Where the symbols take the states:
* | γ α θ ζ ξ τ π
LD | - SQ - FD HG - -
MN | ZZ - CH JT - - -
PJ | HG CH - QZ - - -
ZZ | MN HC CR PP GD QT RM
RN | - - - - SJ GM HZ
RR | FD GL - - QZ - -
ZL | FZ FS LL NF GM SJ MF
FF | PG - GL - JT - -
JT | PP QF MS MN FF RL JN
SJ | GT RC QJ ZN RN ZL DM
FD | RR RZ MC LD PN CN JQ
JQ | - GM - - FS - FD
GZ | GH - - MP - CH -
RC | - SJ - - - FS ZG
CD | SQ - - GL CH - -
CN | - HZ - - ZG FD -
PG | FF MC RZ GD PP SF DP
QF | PQ JT QZ - - - -
QT | - - GH GQ - ZZ -
GQ | RL QG DM QT SF PP QJ
MC | - PG FD - PQ - -
NZ | - - - GM NF - SQ
RL | GQ - MP - - JT -
ZG | FB DM QG GP CN PN RC
QJ | - - SJ - - LL GQ
PQ | QF PP PN HC MC QG NG
GL | RZ RR FF CD MS LP BB
FZ | ZL LC JN SR BB GT MS
PN | QZ MF PQ HG FD ZG FS
QZ | PN MS QF PJ RR FB LC
MP | DM FB RL GZ LP MS GT
FS | LC ZL NG RP JQ RC PN
RM | - - NF LL - - ZZ
RP | - NF - FS - - HG
LC | FS FZ - - - - QZ
BB | GM - - - FZ - GL
HC | - ZZ HG PQ - - -
GM | BB JQ DP NZ ZL RN RZ
SR | NF - - FZ - - CH
QG | - GQ ZG - - PQ -
NG | - LL FS - - - PQ
ZN | - - - SJ - NF GH
SF | - - HZ - GQ PG -
NF | SR RP RM ZL NZ ZN CR
GH | GZ GP QT DM LS CR ZN
FB | ZG MP - - - QZ -
HZ | LP CN SF LS DM RZ RN
DP | - - GM - LL - PG
MF | MS PN PP CR RZ DM ZL
GD | - - SQ PG ZZ - -
DM | MP ZG GQ GH HZ MF SJ
LS | - - - HZ GH SQ -
LL | JN NG ZL RM DP QJ PP
JN | LL - FZ - - - JT
LP | HZ - - - MP GL -
HG | PJ CR HC PN LD GP RP
MS | MF QZ JT CH GL MP FZ
RZ | GL FD PG SQ MF HZ GM
SQ | CD LD GD RZ CR LS NZ
CH | CR PJ MN MS CD GZ SR
CR | CH HG ZZ MF SQ GH NF
GP | - GH - ZG - HG -
PP | JT PQ MF ZZ PG GQ LL
GT | SJ - - - - FZ MP

The rows follow the links: the fewer symbols apart two states are, the more alike their rows tend to be.

Each row is also shifted at random along 6 hidden directions that mean nothing.

Known rows, each with its state:
18,0,-5,17,-5,0,-11,-8,-3,12,3,2,7,-2,7,-11,3,2,-25,4,12,-11,-1,-15,-7,-22,4,-1,3,-1,-5,2,-5,-8,-7,-18,1,-4,1,3,6,-11,17,-20,-10,10,-7,0,-6,11,-6,-3,-4,16,-10,-1,-2,1,11,-10,14,-3 -> NG
26,2,-4,6,-5,-9,1,-2,-7,0,2,5,-5,-4,5,0,1,2,-2,5,5,-2,2,-13,-8,-13,3,1,2,-4,11,3,-4,-8,3,-11,4,-8,1,8,4,-9,11,-9,-6,-4,12,6,3,6,0,-12,-3,-1,-7,11,5,-3,3,-4,4,-4 -> SJ
1,0,8,-2,4,5,9,8,8,13,2,-1,2,-6,9,4,2,2,-32,0,-11,3,-2,-2,3,15,11,4,-7,9,-11,4,10,8,0,8,-8,3,-3,-6,-8,-3,1,-2,6,6,-3,-8,2,1,23,9,0,3,6,-4,-8,7,2,10,-3,2 -> GD
-2,3,1,7,4,-6,10,-5,-5,7,1,-11,6,-7,8,-4,-14,-7,16,2,-6,5,-13,-4,-2,-2,5,-3,-14,6,8,7,-1,11,-4,-3,-3,4,3,-1,3,1,-15,-3,0,4,12,1,-2,7,10,-11,-5,16,5,2,-3,-18,-2,-5,0,7 -> QT
3,6,5,7,5,2,-2,-5,-4,5,-2,-9,13,-1,14,-5,-13,-1,-13,-10,-4,-5,-3,-3,-3,-3,23,-1,-4,-1,-8,0,-19,14,-14,-25,-16,8,-4,0,8,-2,-50,10,0,7,-5,-6,-6,12,-4,-6,-7,15,-1,-12,-3,-32,14,-6,-2,11 -> PQ
-46,11,1,9,7,8,6,-6,1,-3,5,-9,10,-10,-22,-2,-17,-2,-13,-17,3,6,-14,12,-5,4,-4,-2,6,4,-13,3,1,16,-5,6,4,6,-2,-8,2,2,-22,14,2,17,-21,7,-2,0,-25,-2,-4,14,10,-18,-10,13,-7,8,-1,2 -> PP
9,-5,-1,-7,4,-8,7,-3,4,-5,-3,1,-10,9,12,-6,-11,3,12,-7,0,5,-3,-2,8,0,17,0,-1,-5,11,8,5,10,2,-18,-21,-9,13,6,-5,8,28,5,-2,-5,15,-3,-8,1,-7,-5,-5,-3,-5,8,10,-32,3,-4,3,9 -> LP
-16,0,7,-13,-6,0,-2,9,13,-9,8,8,-8,4,-18,23,4,11,-25,-1,-1,3,-5,3,-4,8,-2,8,15,-4,10,-11,1,-20,12,13,2,-7,-11,-3,-3,-9,0,8,-4,1,4,2,6,-7,-15,-2,0,-17,-9,9,-1,37,-10,19,-1,-17 -> RN
3,-10,12,-11,1,6,2,7,10,8,-4,9,-8,11,-5,15,8,2,-14,-5,-5,3,-2,13,10,19,9,-4,9,7,-4,-5,-5,-4,8,7,-10,4,-2,0,2,7,-20,14,7,8,-7,0,13,-13,-4,9,-1,-5,0,-2,-14,18,-3,15,-14,1 -> JT
7,3,3,-4,2,4,-3,4,3,10,-2,12,-6,-13,-17,-13,4,-2,46,-8,-15,3,-6,6,1,9,-14,4,-4,11,-7,-4,19,4,-3,9,-6,-3,-1,0,-14,-4,54,0,5,5,-7,-10,-2,2,4,14,17,5,11,0,-12,-9,-6,-7,-1,0 -> MC
2,5,2,-15,2,-5,2,2,-3,-7,-9,2,-11,0,3,6,-2,5,24,-6,-5,6,-1,7,-7,5,2,7,0,-3,17,-3,1,0,8,-7,-6,-1,-8,3,-3,1,-6,10,0,-5,13,4,-8,5,-8,0,0,-7,0,9,3,-14,-4,1,-2,5 -> HZ
-5,-5,-6,4,3,2,6,-2,-1,-1,-1,-7,4,1,1,-6,2,3,-12,5,8,1,10,-1,12,0,-9,-1,-7,-1,-10,8,10,9,2,8,12,-1,11,-10,-6,6,11,-13,4,-6,-7,4,-7,-5,14,2,-1,-1,9,1,6,10,2,-1,6,6 -> CD
35,-10,13,-8,4,-8,11,9,7,15,-3,13,-9,7,11,5,-1,-3,8,-1,-17,4,-8,-2,13,15,21,-3,-6,11,10,4,-1,4,6,-8,-21,-1,3,5,-4,10,2,10,3,-1,16,-9,10,-3,21,-2,2,-5,1,7,-9,-19,-1,4,-14,4 -> RL
-14,4,-1,18,-6,6,13,-7,5,6,17,-10,13,-14,-4,-8,-9,-9,-20,2,-4,4,-4,-18,0,-2,2,-5,-10,6,-9,10,3,3,-5,7,3,3,3,-4,3,0,-7,-6,-3,8,-7,2,-3,6,14,-5,-7,11,2,-10,-3,6,2,4,1,-9 -> RM
15,-7,0,-5,-7,-2,-11,3,-9,-4,-6,10,-14,16,0,4,20,5,15,11,17,0,11,3,1,-13,-13,0,10,-8,0,-7,-12,-24,11,-1,6,-3,-1,8,8,1,5,-5,-6,-3,-1,10,8,-9,-14,9,-3,-6,-14,6,-1,8,6,0,3,-7 -> FZ
-30,2,0,-1,2,7,-1,6,16,-5,5,13,-3,-12,-12,1,3,-12,-1,-7,-12,2,0,12,1,21,-6,-2,-7,3,-9,-5,25,4,-3,27,-1,-8,-1,-2,-5,-4,66,-3,9,-5,-7,-19,10,-3,8,5,18,-14,8,-11,2,23,-11,5,-7,-5 -> HG
-1,6,-6,7,-6,1,-7,-8,-10,-5,8,-12,12,-7,-14,-5,-4,2,11,2,3,-7,9,-10,-5,-14,-11,0,0,-2,-5,-7,-12,-6,-8,-6,19,10,-5,-6,4,-2,-42,3,-5,-2,-12,8,-4,4,-7,-2,1,5,0,-3,4,0,3,-6,-3,-10 -> FS
31,0,-6,10,5,-9,-2,-2,-5,0,-4,3,6,-4,18,-7,-10,-4,-3,-3,-1,-9,0,-7,-4,-8,16,-3,-5,-7,11,4,-2,10,-9,-23,-5,-6,5,8,4,-7,16,-8,2,-7,17,-9,-4,12,6,-13,-1,3,0,7,12,-29,8,-15,8,14 -> ZG
-1,-5,1,-4,-8,-5,4,-1,-7,-5,6,-8,3,8,-8,8,-4,3,7,3,7,1,-3,-3,4,-2,-7,-1,4,-3,8,-4,-11,-11,5,-1,10,2,-3,-4,3,8,-50,11,-4,-1,6,12,5,-8,-6,-8,-1,-4,-3,9,0,7,-8,5,-5,-10 -> GT
-11,5,-4,3,-5,1,-11,-5,-1,-8,4,-6,2,3,16,-2,6,-4,-14,9,9,-6,5,-10,-7,-14,11,-3,-3,-8,-4,-5,-7,-8,-6,-6,-6,-2,-2,5,5,-7,2,-8,-8,-2,-1,-8,-1,4,-10,-1,0,2,-15,-8,8,-11,9,-8,7,-7 -> RP
-26,8,-5,10,6,2,-1,-8,-11,4,-5,-11,-3,-7,4,-12,1,-6,20,5,9,3,-8,9,-6,-12,-13,-2,-3,3,-6,5,-2,9,1,4,6,0,1,0,5,-7,4,-13,1,11,-5,8,-5,6,-12,-2,-7,16,4,-6,-7,-7,1,-8,7,7 -> ZZ

Start, symbols taken left to right, then the state you end at.
Answer with the state's name.
-7,3,-9,5,3,3,5,1,-5,0,-2,-6,4,-14,-11,-8,6,0,12,7,1,6,7,6,-1,0,-31,6,-7,1,-8,3,15,5,0,20,25,3,-2,-13,-9,-6,17,-15,7,-6,-7,6,-1,2,15,7,4,-2,14,3,1,22,-5,2,1,3
π π ζ α τ τ ξ => PN
-23,6,1,2,4,10,11,2,14,-5,14,-12,23,-15,-8,-2,-19,-4,-36,-12,-17,-1,7,-6,5,20,8,0,-15,5,-13,0,14,20,-15,14,0,11,1,-18,-7,4,-17,8,8,-4,-11,-17,-5,3,24,-1,5,-6,15,-13,7,10,-6,6,-5,-1
ζ ζ ξ π α α ζ => FS
14,-9,1,-3,-8,2,-4,4,8,2,10,14,-1,5,-7,3,7,-5,-7,1,-3,-4,9,-8,6,5,7,-3,3,1,-6,-5,9,-7,-2,2,-6,-1,7,4,-4,6,29,3,-3,-6,-5,-10,10,-7,5,8,7,-12,-4,-5,4,6,0,0,-6,-14
π θ γ π π θ θ ζ => HC
-6,7,-5,0,6,-9,0,-8,-10,2,-8,-10,-1,2,7,-9,-12,7,12,-5,12,3,-15,2,-6,-14,2,4,3,-3,9,4,-5,8,0,-17,-2,-4,-1,1,0,-4,-4,-4,-4,9,10,9,-19,8,-22,-8,-10,19,-3,4,-3,-27,5,-9,14,11
θ ξ θ ζ θ θ θ π => ZN
-9,2,3,-3,-4,6,-5,2,11,7,8,10,-12,-4,-11,-1,6,7,-17,-1,4,5,-7,-6,-5,-3,0,3,10,3,-7,4,15,-8,1,5,-6,-8,-1,1,-7,-10,52,-3,-4,8,-4,0,-2,0,-11,10,-3,5,-9,-6,-5,14,-1,6,8,-12
θ ζ ξ α π π => RP
17,1,11,-14,3,3,-1,4,7,12,-9,-2,-2,5,16,7,2,15,-28,-3,-4,-2,1,3,-5,4,23,8,8,3,-5,2,-13,-1,3,-15,-16,3,-9,2,-1,-4,-35,8,3,10,-1,3,-5,5,0,12,-13,4,-7,1,-9,-7,9,8,2,8
ζ θ τ ξ ξ ζ => HZ
17,-1,8,-3,0,3,10,8,8,5,-3,3,-1,-5,13,7,11,-6,-12,8,-18,3,15,3,-2,19,13,1,-10,5,-7,2,-3,3,4,10,-4,6,-8,-1,-3,0,-13,3,8,-11,1,-5,14,4,36,10,0,-17,6,-1,2,9,2,11,-12,4
θ α θ α ξ τ ξ γ ζ => MP
18,0,-9,8,3,-13,4,-4,-14,-1,-9,-17,6,1,22,-4,-1,5,-10,15,11,-4,3,-5,-2,-12,-4,1,-8,-4,9,9,-7,6,0,-10,12,1,-2,-6,0,-6,-26,-17,3,-4,13,10,-11,9,14,-12,-8,5,4,13,8,-11,5,-8,12,12
τ τ ζ θ ξ => GQ
-13,-7,-2,-9,-5,4,-13,3,0,-8,2,4,-13,15,2,2,9,11,-15,0,16,1,5,-1,0,-11,6,4,13,-11,-1,-4,-3,-14,6,-7,-9,-4,4,7,1,-1,15,0,-7,0,-5,6,-4,-7,-30,8,-10,-6,-18,-5,2,-1,6,2,7,-9
ξ α α ξ γ θ => DP
0,-8,-6,5,2,2,-9,-1,1,-2,-3,12,4,1,-15,-3,9,-2,-2,-4,9,-4,6,12,10,5,-17,-4,8,1,-6,-8,9,1,-4,12,16,-2,3,-1,-2,3,24,-5,5,-4,-12,-1,7,-11,-3,4,9,-9,10,0,3,29,-6,0,-2,3
α τ γ θ π θ α α => SJ
19,-7,1,-9,-7,-3,-11,0,-19,7,-8,3,-16,14,6,-5,20,3,41,14,13,-2,-1,0,2,-18,-11,1,6,0,2,-6,-17,-20,11,-10,4,2,-2,10,8,5,-12,-3,-6,7,0,14,6,-9,-13,11,-1,9,-13,7,-12,-13,6,-7,-1,-5
π ξ γ ζ θ τ ζ π => RN
-11,8,-9,12,6,2,-19,-10,-7,-11,-9,-3,6,3,9,-3,1,6,-38,-2,24,-13,7,9,-12,-16,8,-2,13,-16,-7,-4,-12,5,-9,-18,1,-4,-4,5,11,-14,0,-10,-1,3,-8,2,-5,6,-33,-7,-8,6,-7,-11,9,3,12,-7,17,13
γ ξ γ ξ τ π => RC
1,-9,-3,4,4,3,1,0,4,-6,-5,15,-11,6,2,-11,3,-5,10,-8,2,8,5,9,10,1,0,-4,2,-5,-5,7,8,6,4,-4,-5,-6,14,7,1,5,54,-3,0,-6,-8,-1,4,-11,-11,6,-1,-7,3,-9,6,-11,4,-1,4,8
ξ ζ ξ π π ζ ζ ζ => MS
-4,-8,-2,8,4,-2,-9,-3,0,9,-3,2,5,3,-6,-7,-2,-1,-7,-10,12,-6,-5,4,5,-2,-4,-6,4,5,-7,0,4,10,-11,-4,1,-1,10,1,4,5,30,-6,1,11,-11,-4,0,-4,-10,0,3,11,2,-7,-7,4,3,-5,7,9
θ ζ α γ α ξ ζ γ => RR
4,1,-6,16,4,-6,7,-7,1,1,-3,-7,8,-10,10,-5,-6,-7,-19,7,6,-1,-3,-2,-2,-5,3,-4,-10,-3,11,10,4,12,-2,-1,10,-3,6,-1,2,-4,11,-18,3,-6,12,4,-4,9,18,-16,-6,1,6,5,8,7,0,-5,8,11
γ ζ ζ γ ξ => LS
